Below is a small trained network, with its code and all its weights. Each question gives an input and a target symbol and asks what happens when units are switched off, that is, made to give their printed mean instead of their output.

import numpy as np


def w(rows, s, z=0):
    codes = np.array(rows[::2]) - 128.0
    scale = np.full(codes.shape[1], s)
    scale[-1] = z or s
    return codes * scale


def norm(h):
    return h / np.sqrt((h * h).mean(-1, keepdims=True) + 1e-5)


def f(y):
    return y / 2 * (1 + np.tanh(0.7978845608 * (y + 0.044715 * y**3)))


def softmax(a):
    e = np.exp(a - a.max(-1, keepdims=True))
    return e / e.sum(-1, keepdims=True)


def log_softmax(a):
    a = a - a.max(-1, keepdims=True)
    return a - np.log(np.exp(a).sum(-1, keepdims=True))


def net(x, mask):
    ids = ['ΔΞβεστψω'.index(c) for c in x.split()]
    T = len(ids)
    res = E[ids] + P[:T]
    u = 0
    for l in range(2):
        r = norm(res)
        for j in range(3):
            rows = slice(4 * j, 4 * j + 4)
            q, k, v = (r @ M[l][rows].T for M in (Q, K, V))
            z = softmax(np.where(np.tri(T) > 0, q @ k.T / 4**0.5, -1e9)) @ v
            o = O[l][rows]
            res = res + np.where(mask[u + j], z, o[:, -1]) @ o[:, :-1]
        u += 3
        y = f(norm(res) @ A[l][:, :-1].T + A[l][:, -1])
        res = res + np.where(mask[u : u + 16], y, B[l][:, -1]) @ B[l][:, :-1]
        u += 16
    return log_softmax(norm(res)[-1] @ U[:, :-1].T + U[:, -1])


Q, K, V, O, A, B = {}, {}, {}, {}, {}, {}
E = w([
[152,119,66,117,114],'Δ',
[73,128,105,174,209],'Ξ',
[182,162,97,103,124],'β',
[113,100,69,148,131],'ε',
[152,106,71,152,129],'σ',
[138,174,100,106,142],'τ',
[157,71,139,3,77],'ψ',
[169,119,82,147,128],'ω',
],0.028)
P = w([
[134,80,132,80,246],'0',
[183,80,117,109,223],'1',
[168,105,101,99,212],'2',
[156,112,93,110,198],'3',
[138,131,92,105,187],'4',
[134,136,88,109,174],'5',
[131,144,88,112,164],'6',
[129,142,86,122,153],'7',
[118,151,87,124,143],'8',
[115,154,87,129,131],'9',
[110,162,89,135,118],'10',
[96,168,91,139,105],'11',
[83,180,94,144,94],'12',
[78,191,93,154,89],'13',
],0.012)
Q[0] = w([
[191,173,252,119,118],'L0H0',
[82,140,92,134,80],'L0H0',
[155,119,178,117,146],'L0H0',
[50,93,74,127,169],'L0H0',
[133,142,158,125,125],'L0H1',
[147,114,157,131,87],'L0H1',
[133,112,142,148,153],'L0H1',
[157,125,122,124,150],'L0H1',
[113,102,187,109,155],'L0H2',
[88,165,75,91,119],'L0H2',
[135,144,147,186,83],'L0H2',
[165,143,45,133,122],'L0H2',
],0.03)
K[0] = w([
[150,147,77,99,253],'L0H0',
[133,103,202,135,107],'L0H0',
[146,118,94,102,165],'L0H0',
[87,135,179,99,4],'L0H0',
[139,88,125,130,157],'L0H1',
[150,92,119,54,198],'L0H1',
[117,158,105,129,152],'L0H1',
[127,122,97,121,124],'L0H1',
[122,145,110,153,170],'L0H2',
[99,134,178,159,32],'L0H2',
[138,91,140,100,205],'L0H2',
[146,125,119,87,51],'L0H2',
],0.023)
V[0] = w([
[163,161,108,129,135],'L0H0',
[127,87,172,141,181],'L0H0',
[106,106,144,125,122],'L0H0',
[127,88,216,64,86],'L0H0',
[88,129,79,129,80],'L0H1',
[125,224,81,234,140],'L0H1',
[104,79,160,158,247],'L0H1',
[187,161,177,191,205],'L0H1',
[94,47,156,51,121],'L0H2',
[109,109,116,115,111],'L0H2',
[152,168,120,112,3],'L0H2',
[173,121,213,95,182],'L0H2',
],0.021)
O[0] = w([
[87,91,108,104,120,158],'L0H0',
[187,167,108,136,111,106],'L0H0',
[158,144,136,153,129,106],'L0H0',
[202,75,87,249,92,52],'L0H0',
[154,111,75,161,147,150],'L0H1',
[172,195,177,234,210,223],'L0H1',
[75,46,235,139,152,254],'L0H1',
[111,183,228,131,153,148],'L0H1',
[190,23,84,157,68,172],'L0H2',
[125,96,112,127,119,146],'L0H2',
[49,201,80,67,36,98],'L0H2',
[224,167,151,170,84,94],'L0H2',
],0.017,0.015)
A[0] = w([
[113,120,104,115,235,116],'L0N0',
[77,57,156,5,119,255],'L0N1',
[130,56,116,188,115,114],'L0N2',
[181,179,141,20,72,48],'L0N3',
[104,123,139,127,109,130],'L0N4',
[149,61,88,147,151,58],'L0N5',
[122,237,208,171,40,165],'L0N6',
[163,176,187,192,133,70],'L0N7',
[144,212,180,121,136,87],'L0N8',
[114,217,72,97,120,63],'L0N9',
[183,84,180,101,13,84],'L0N10',
[209,110,174,41,49,107],'L0N11',
[118,86,112,106,52,105],'L0N12',
[93,107,89,209,207,124],'L0N13',
[71,89,137,128,93,172],'L0N14',
[109,127,172,168,54,105],'L0N15',
],0.017,0.0056)
B[0] = w([
[119,68,130,139,183,200],'L0N0',
[251,131,68,177,199,249],'L0N1',
[217,145,110,166,155,171],'L0N2',
[72,217,204,122,121,143],'L0N3',
[135,140,121,129,133,131],'L0N4',
[136,125,120,168,156,148],'L0N5',
[174,112,100,180,185,134],'L0N6',
[177,141,90,79,129,154],'L0N7',
[139,101,168,143,175,146],'L0N8',
[238,118,114,133,158,143],'L0N9',
[146,54,156,118,174,149],'L0N10',
[200,119,240,134,156,145],'L0N11',
[112,70,199,120,160,143],'L0N12',
[85,180,173,141,118,187],'L0N13',
[144,148,116,132,159,152],'L0N14',
[177,102,123,128,120,133],'L0N15',
],0.029,0.017)
Q[1] = w([
[130,67,77,68,121],'L1H0',
[144,94,158,148,153],'L1H0',
[147,118,151,121,160],'L1H0',
[187,75,91,85,113],'L1H0',
[149,25,5,143,114],'L1H1',
[126,153,216,128,48],'L1H1',
[169,180,137,130,72],'L1H1',
[111,118,165,127,111],'L1H1',
[192,117,137,116,131],'L1H2',
[150,131,88,109,204],'L1H2',
[142,128,164,134,74],'L1H2',
[177,116,114,121,136],'L1H2',
],0.024)
K[1] = w([
[124,112,151,79,137],'L1H0',
[75,175,110,134,51],'L1H0',
[70,148,130,116,82],'L1H0',
[63,39,110,42,83],'L1H0',
[132,137,154,14,52],'L1H1',
[154,39,194,237,166],'L1H1',
[82,5,150,134,170],'L1H1',
[159,141,152,172,124],'L1H1',
[111,179,107,149,106],'L1H2',
[30,142,93,118,87],'L1H2',
[188,145,143,152,151],'L1H2',
[89,150,107,147,86],'L1H2',
],0.02)
V[1] = w([
[142,116,128,128,124],'L1H0',
[197,175,127,109,125],'L1H0',
[154,123,196,88,94],'L1H0',
[51,160,80,154,161],'L1H0',
[166,178,182,91,124],'L1H1',
[104,182,102,210,188],'L1H1',
[109,155,147,210,128],'L1H1',
[139,146,134,114,138],'L1H1',
[159,220,135,98,159],'L1H2',
[214,5,177,35,133],'L1H2',
[97,124,132,220,67],'L1H2',
[198,175,179,155,80],'L1H2',
],0.025)
O[1] = w([
[103,132,125,109,126,146],'L1H0',
[122,127,102,75,126,160],'L1H0',
[157,159,106,149,167,109],'L1H0',
[200,97,150,173,109,61],'L1H0',
[108,181,185,135,137,161],'L1H1',
[172,128,104,78,62,228],'L1H1',
[201,125,102,164,97,79],'L1H1',
[114,141,144,112,125,168],'L1H1',
[132,81,112,146,105,145],'L1H2',
[60,203,85,97,1,252],'L1H2',
[155,132,127,111,231,46],'L1H2',
[130,111,69,101,158,107],'L1H2',
],0.024,0.012)
A[1] = w([
[104,195,34,157,89,138],'L1N0',
[149,107,104,169,111,110],'L1N1',
[61,141,52,105,143,57],'L1N2',
[132,218,128,115,120,4],'L1N3',
[148,164,177,166,108,169],'L1N4',
[109,80,156,186,158,121],'L1N5',
[120,99,194,171,1,69],'L1N6',
[69,130,142,113,50,133],'L1N7',
[125,228,99,147,89,56],'L1N8',
[127,153,76,119,64,93],'L1N9',
[142,109,154,75,185,109],'L1N10',
[161,26,155,153,94,107],'L1N11',
[149,181,101,61,98,126],'L1N12',
[88,203,80,101,139,179],'L1N13',
[36,112,201,148,217,106],'L1N14',
[136,153,130,98,95,86],'L1N15',
],0.029,0.013)
B[1] = w([
[43,174,73,176,132,172],'L1N0',
[140,160,170,123,74,156],'L1N1',
[171,77,33,59,167,147],'L1N2',
[147,178,180,69,179,136],'L1N3',
[97,88,77,117,118,180],'L1N4',
[109,127,157,48,151,192],'L1N5',
[59,34,193,103,26,134],'L1N6',
[186,142,174,189,62,130],'L1N7',
[203,187,142,122,114,137],'L1N8',
[168,104,148,135,195,145],'L1N9',
[60,155,119,171,117,187],'L1N10',
[194,107,155,135,213,147],'L1N11',
[58,122,174,81,81,163],'L1N12',
[212,83,120,101,138,164],'L1N13',
[42,133,156,140,254,253],'L1N14',
[96,142,150,120,107,131],'L1N15',
],0.051,0.024)
U = w([
[123,62,29,62,113,151],'Δ',
[49,122,152,138,189,128],'Ξ',
[159,229,126,49,116,96],'β',
[223,69,155,124,180,41],'ε',
[108,1,143,147,75,157],'σ',
[99,153,107,134,58,241],'τ',
[129,124,119,125,108,1],'ψ',
[134,135,127,134,87,164],'ω',
],0.0094,0.002)

Each question gives the input, a string of symbols that net reads in full, and the target symbol t.
The units are the heads (4 rows each of Q, K, V and O) and the neurons (one row each of A and B). Each row of codes is followed by its name. A weight is (code - 128) times the scale printed after its matrix; where a second scale follows, it is the last column's (O, A, B and U).
mask holds one flag per unit, layer by layer, with each layer's heads first. A switched-off unit (its flag False) gives its mean, the last column of its rows in O or B, instead of its output. The means were averaged over made-up inputs and are rounded, as every weight is.
A unit's drop is (log p(t) with every unit on - log p(t) with that unit switched off) / (log p(t) with every unit on - log p(t) with every unit switched off).
The circuit of an input: a set's keep is (log p(t) with only the set's units on - log p(t) with every unit switched off) / (log p(t) with every unit on - log p(t) with every unit switched off). Starting from the 12 units with the biggest drops (on a tie, the unit counted first), units are removed one at a time, each time the one whose removal leaves the highest keep (on an exact tie, the one counted first), for as long as the keep stays at least 0.8.
units of the circuit, in order: the units of the circuit, biggest drop first
top k neurons: the k neurons with the biggest drops, biggest first
top k neurons in layer l: the k neurons of layer l with the biggest drops, biggest first
input ε β Ξ ψ Ξ ε β Ξ β Δ ψ, target Δ: units of the circuit, in order -> [L0H1]
input ω Ξ ψ ω Δ ε Ξ Ξ Ξ ε Ξ ε, target ε: top 2 neurons -> [L0N13 L0N10]
input ψ ω σ β Ξ ω, target ε: top 4 neurons in layer 0 -> [L0N10 L0N13 L0N1 L0N12]
input β β Ξ β Ξ Ξ ψ β Ξ Ξ Ξ Δ Δ, target τ: units of the circuit, in order -> [L0H0 L1N14 L1N1]
input Ξ Δ Ξ Ξ σ Ξ Ξ Ξ Ξ Ξ Δ τ, target Δ: units of the circuit, in order -> [L0H2 L1H1 L1N14 L1N2]
input Ξ Ξ Δ Δ ψ β Ξ τ Ξ ω, target ε: units of the circuit, in order -> [L1N14 L0H0 L1N0]
input ε Ξ Δ Δ Ξ Δ Ξ β σ, target β: top 2 neurons in layer 1 -> [L1N14 L1N3]
input Δ ε Δ Ξ Ξ Ξ Δ Ξ τ Δ ε, target Δ: units of the circuit, in order -> [L0H1 L0N1 L1N14 L1N2]
input Δ Δ Ξ Ξ ε ψ ω, target σ: top 3 neurons in layer 1 -> [L1N6 L1N14 L1N11]
input Δ ε Ξ Δ ψ Ξ Ξ, target ε: top 3 neurons in layer 1 -> [L1N11 L1N14 L1N12]
input Ξ Δ ψ σ, target σ: top 2 neurons -> [L0N1 L0N10]
input Δ Δ Δ Δ Ξ Ξ ψ, target ε: top 2 neurons -> [L0N11 L0N1]
input ε Ξ Ξ Ξ Ξ ψ Δ, target σ: top 4 neurons -> [L0N1 L1N6 L0N10 L0N12]
input Ξ ε Ξ ε β Δ ψ Δ Δ β Δ Ξ Ξ β, target ε: top neuron -> [L0N13]
input ψ ω ε Ξ Δ, target ε: units of the circuit, in order -> [L1N11 L0H2]
input Ξ Ξ Δ Ξ ψ Ξ ε, target ε: units of the circuit, in order -> [L0H2 L1N14 L1N11]
input ω Ξ ε ε Ξ ψ Ξ Δ Δ Δ Δ Ξ τ, target ε: top 2 neurons in layer 0 -> [L0N13 L0N1]
input ε ψ ε ψ Ξ β, target β: units of the circuit, in order -> [L0H0 L1N14 L0H2]
input Δ Ξ ψ τ Δ Ξ Δ Ξ σ Δ Ξ σ, target ε: top 4 neurons -> [L0N13 L0N10 L0N1 L1N14]
input Ξ β ψ Ξ Ξ σ Δ Ξ, target τ: top 2 neurons -> [L0N1 L0N13]
input Ξ Δ Δ Ξ Δ Δ β ε, target β: top 2 neurons in layer 0 -> [L0N9 L0N1]
input Ξ Ξ β Ξ β ε Ξ Ξ ε β Ξ Ξ Ξ ψ, target ε: top 2 neurons in layer 0 -> [L0N1 L0N11]
input ω β β Δ Ξ Ξ Ξ β β Δ, target Δ: top 3 neurons -> [L0N6 L0N8 L1N14]
input ε τ Ξ ψ Δ Ξ Ξ Ξ σ, target ε: top 3 neurons in layer 0 -> [L0N10 L0N13 L0N1]
input Δ ψ ε, target σ: top 3 neurons in layer 1 -> [L1N6 L1N14 L1N11]
input Δ Δ Δ Ξ τ Ξ β ε ε Ξ ε Ξ β ω, target β: top 2 neurons -> [L0N9 L1N14]
input β Δ σ Ξ Δ Ξ ψ τ, target σ: top 2 neurons -> [L1N6 L0N1]
input Ξ ε Ξ Ξ Ξ Ξ ω Ξ Ξ ψ β, target σ: top 2 neurons in layer 0 -> [L0N3 L0N0]
input σ Δ Ξ τ ψ Ξ Δ σ Ξ Δ Ξ Ξ Ξ, target ε: top 3 neurons -> [L0N1 L0N13 L1N14]
input Ξ ψ ε σ Δ ε, target τ: top 2 neurons in layer 1 -> [L1N14 L1N0]
